Here is a tiny trained network, its code and every weight. The questions are about switching its units off for an input and a target symbol, where a switched-off unit gives its printed mean instead of its output.

import numpy as np


def w(rows, s, z=0):
    codes = np.array(rows[::2]) - 128.0
    scale = np.full(codes.shape[1], s)
    scale[-1] = z or s
    return codes * scale


def f(y):
    return np.maximum(y, 0)


def softmax(a):
    e = np.exp(a - a.max(-1, keepdims=True))
    return e / e.sum(-1, keepdims=True)


def log_softmax(a):
    a = a - a.max(-1, keepdims=True)
    return a - np.log(np.exp(a).sum(-1, keepdims=True))


def net(x, mask):
    ids = ['γεμξπστφψω'.index(c) for c in x.split()]
    T = len(ids)
    res = E[ids] + P[:T]
    u = 0
    for l in range(2):
        q, k, v = (res @ M[l].T for M in (Q, K, V))
        z = softmax(np.where(np.tri(T) > 0, q @ k.T / 4**0.5, -1e9)) @ v
        res = res + np.where(mask[u], z, O[l][:, -1]) @ O[l][:, :-1]
        u += 1
        y = f(res @ A[l][:, :-1].T + A[l][:, -1])
        res = res + np.where(mask[u : u + 8], y, B[l][:, -1]) @ B[l][:, :-1]
        u += 8
    return log_softmax(res[-1] @ U[:, :-1].T + U[:, -1])


Q, K, V, O, A, B = {}, {}, {}, {}, {}, {}
E = w([
[60,105,89,92],'γ',
[242,196,62,178],'ε',
[79,117,106,73],'μ',
[64,111,93,86],'ξ',
[43,102,40,229],'π',
[99,131,111,62],'σ',
[2,245,219,171],'τ',
[93,161,90,41],'φ',
[110,11,169,155],'ψ',
[116,163,99,17],'ω',
],0.0064)
P = w([
[85,126,19,4],'0',
[124,116,86,67],'1',
[128,116,114,102],'2',
[128,117,128,129],'3',
[130,119,140,145],'4',
[131,114,150,156],'5',
[127,111,163,165],'6',
[128,109,173,176],'7',
[130,110,179,184],'8',
],0.0039)
Q[0] = w([
[186,99,76,84],'L0H1',
[105,71,64,185],'L0H1',
[9,108,89,127],'L0H1',
[125,66,164,89],'L0H1',
],0.016)
K[0] = w([
[141,91,44,57],'L0H1',
[17,72,80,167],'L0H1',
[10,126,206,106],'L0H1',
[173,53,177,95],'L0H1',
],0.012)
V[0] = w([
[99,30,226,84],'L0H1',
[121,187,176,62],'L0H1',
[1,221,222,67],'L0H1',
[150,19,16,88],'L0H1',
],0.0081)
O[0] = w([
[40,205,42,192,147],'L0H1',
[41,127,170,170,72],'L0H1',
[10,233,215,96,72],'L0H1',
[115,31,2,107,255],'L0H1',
],0.0076,0.0027)
A[0] = w([
[186,106,96,223,95],'L0N1',
[165,195,73,254,139],'L0N2',
[56,29,99,128,169],'L0N3',
[145,255,7,40,108],'L0N4',
[106,179,177,178,144],'L0N5',
[121,120,78,56,4],'L0N6',
[143,6,222,131,105],'L0N7',
[97,18,152,164,218],'L0N8',
],0.0089,0.0035)
B[0] = w([
[174,113,161,191,203],'L0N1',
[117,126,96,37,167],'L0N2',
[136,141,30,171,254],'L0N3',
[85,56,136,48,166],'L0N4',
[116,54,166,171,150],'L0N5',
[113,5,90,201,144],'L0N6',
[69,125,49,124,164],'L0N7',
[149,205,51,156,244],'L0N8',
],0.015,0.0065)
Q[1] = w([
[99,110,85,140],'L1H1',
[74,108,3,63],'L1H1',
[159,163,149,249],'L1H1',
[180,211,107,172],'L1H1',
],0.011)
K[1] = w([
[107,115,142,156],'L1H1',
[62,37,197,167],'L1H1',
[185,253,70,188],'L1H1',
[160,145,133,187],'L1H1',
],0.014)
V[1] = w([
[176,60,39,81],'L1H1',
[169,45,203,125],'L1H1',
[142,134,169,92],'L1H1',
[168,153,131,2],'L1H1',
],0.007)
O[1] = w([
[114,236,147,50,253],'L1H1',
[53,101,50,174,57],'L1H1',
[108,137,59,154,52],'L1H1',
[117,253,7,110,53],'L1H1',
],0.0059,0.014)
A[1] = w([
[183,105,225,45,94],'L1N1',
[186,135,114,118,165],'L1N2',
[249,135,180,237,136],'L1N3',
[147,130,124,117,222],'L1N4',
[100,197,169,82,199],'L1N5',
[177,133,59,125,64],'L1N6',
[181,117,85,68,254],'L1N7',
[133,92,173,131,145],'L1N8',
],0.011,0.0037)
B[1] = w([
[63,41,78,85,185],'L1N1',
[70,149,170,115,197],'L1N2',
[254,209,169,218,206],'L1N3',
[103,183,124,113,170],'L1N4',
[127,211,92,206,165],'L1N5',
[78,34,101,87,212],'L1N6',
[92,240,70,94,247],'L1N7',
[91,174,159,146,152],'L1N8',
],0.015)
U = w([
[24,109,35,70,154],'γ',
[180,254,155,182,195],'ε',
[134,104,151,91,35],'μ',
[144,107,148,88,16],'ξ',
[151,101,132,87,3],'π',
[138,111,155,85,13],'σ',
[44,131,200,174,107],'τ',
[110,65,174,93,208],'φ',
[158,33,46,178,171],'ψ',
[102,69,148,107,112],'ω',
],0.0043,0.0045)

Each question gives the input, a string of symbols that net reads in full, and the target symbol t.
The units are the heads (4 rows each of Q, K, V and O) and the neurons (one row each of A and B). Each row of codes is followed by its name. A weight is (code - 128) times the scale printed after its matrix; where a second scale follows, it is the last column's (O, A, B and U).
mask holds one flag per unit, layer by layer, with each layer's heads first. A switched-off unit (its flag False) gives its mean, the last column of its rows in O or B, instead of its output. The means were averaged over made-up inputs and are rounded, as every weight is.
A unit's drop is (log p(t) with every unit on - log p(t) with that unit switched off) / (log p(t) with every unit on - log p(t) with every unit switched off).
The circuit of an input: a set's keep is (log p(t) with only the set's units on - log p(t) with every unit switched off) / (log p(t) with every unit on - log p(t) with every unit switched off). Starting from the 12 units with the biggest drops (on a tie, the unit counted first), units are removed one at a time, each time the one whose removal leaves the highest keep (on an exact tie, the one counted first), for as long as the keep stays at least 0.8.
units of the circuit, in order: the units of the circuit, biggest drop first
top k neurons: the k neurons with the biggest drops, biggest first
top k neurons in layer l: the k neurons of layer l with the biggest drops, biggest first
drop when u is switched off: that unit's drop, to one decimal
input ψ ξ φ π ψ ψ ω ψ ε, target γ: top 2 neurons => L0N2, L0N8
input ψ ψ ψ τ ψ ε ψ ψ σ, target ψ: top neuron => L1N7
input ψ ψ ψ ε τ ψ μ ξ μ, target ψ: units of the circuit, in order => L1H1, L0H1, L0N5
input μ ε ε τ ψ σ, target ψ: units of the circuit, in order => L0H1, L1H1, L0N5
input π γ φ ε ξ φ ψ, target γ: units of the circuit, in order => L0N7, L1N3
input ε τ ε ψ ψ π, target ψ: top 3 neurons in layer 1 => L1N7, L1N2, L1N4
input τ σ π ε π ψ σ ξ ψ, target ψ: units of the circuit, in order => L0H1, L1H1, L0N5, L1N7
input ψ γ π π ψ ψ σ μ ε, target γ: top 2 neurons => L0N2, L1N1
input φ ψ π σ γ τ ψ ψ ψ, target ψ: units of the circuit, in order => L1H1, L0H1, L1N7, L0N5
input σ τ μ, target τ: units of the circuit, in order => L0H1, L0N5, L1H1, L1N8
input ψ π ψ τ ψ π μ π γ, target ψ: top 3 neurons => L0N1, L1N7, L0N8
input μ τ φ ψ ψ φ σ ψ μ, target ψ: units of the circuit, in order => L0H1, L1H1, L0N5
input τ ψ π ψ π ξ, target ψ: units of the circuit, in order => L0H1, L1H1, L1N7, L0N5
input ψ ε τ ψ γ, target ψ: units of the circuit, in order => L1H1, L0H1, L0N5
input ω ξ ψ, target γ: top 2 neurons => L0N1, L1N3
input ε τ π ψ ψ ψ ψ μ ξ, target ψ: top 2 neurons => L1N7, L0N1
input σ μ ε ψ ψ τ π, target τ: top 2 neurons => L0N5, L0N8
input ω μ ε ψ ψ σ τ, target τ: top 3 neurons => L1N1, L0N8, L0N3
input π ψ π ψ ψ ψ, target ε: top 2 neurons => L1N3, L0N4
input μ τ ψ σ ε ψ ξ π π, target ψ: top 2 neurons => L0N2, L1N7
input ε ξ π ψ ψ ψ ψ π τ, target τ: top 4 neurons in layer 1 => L1N1, L1N8, L1N5, L1N7
input ψ ψ π ψ ψ, target ε: drop when L0N8 is switched off => 0.1
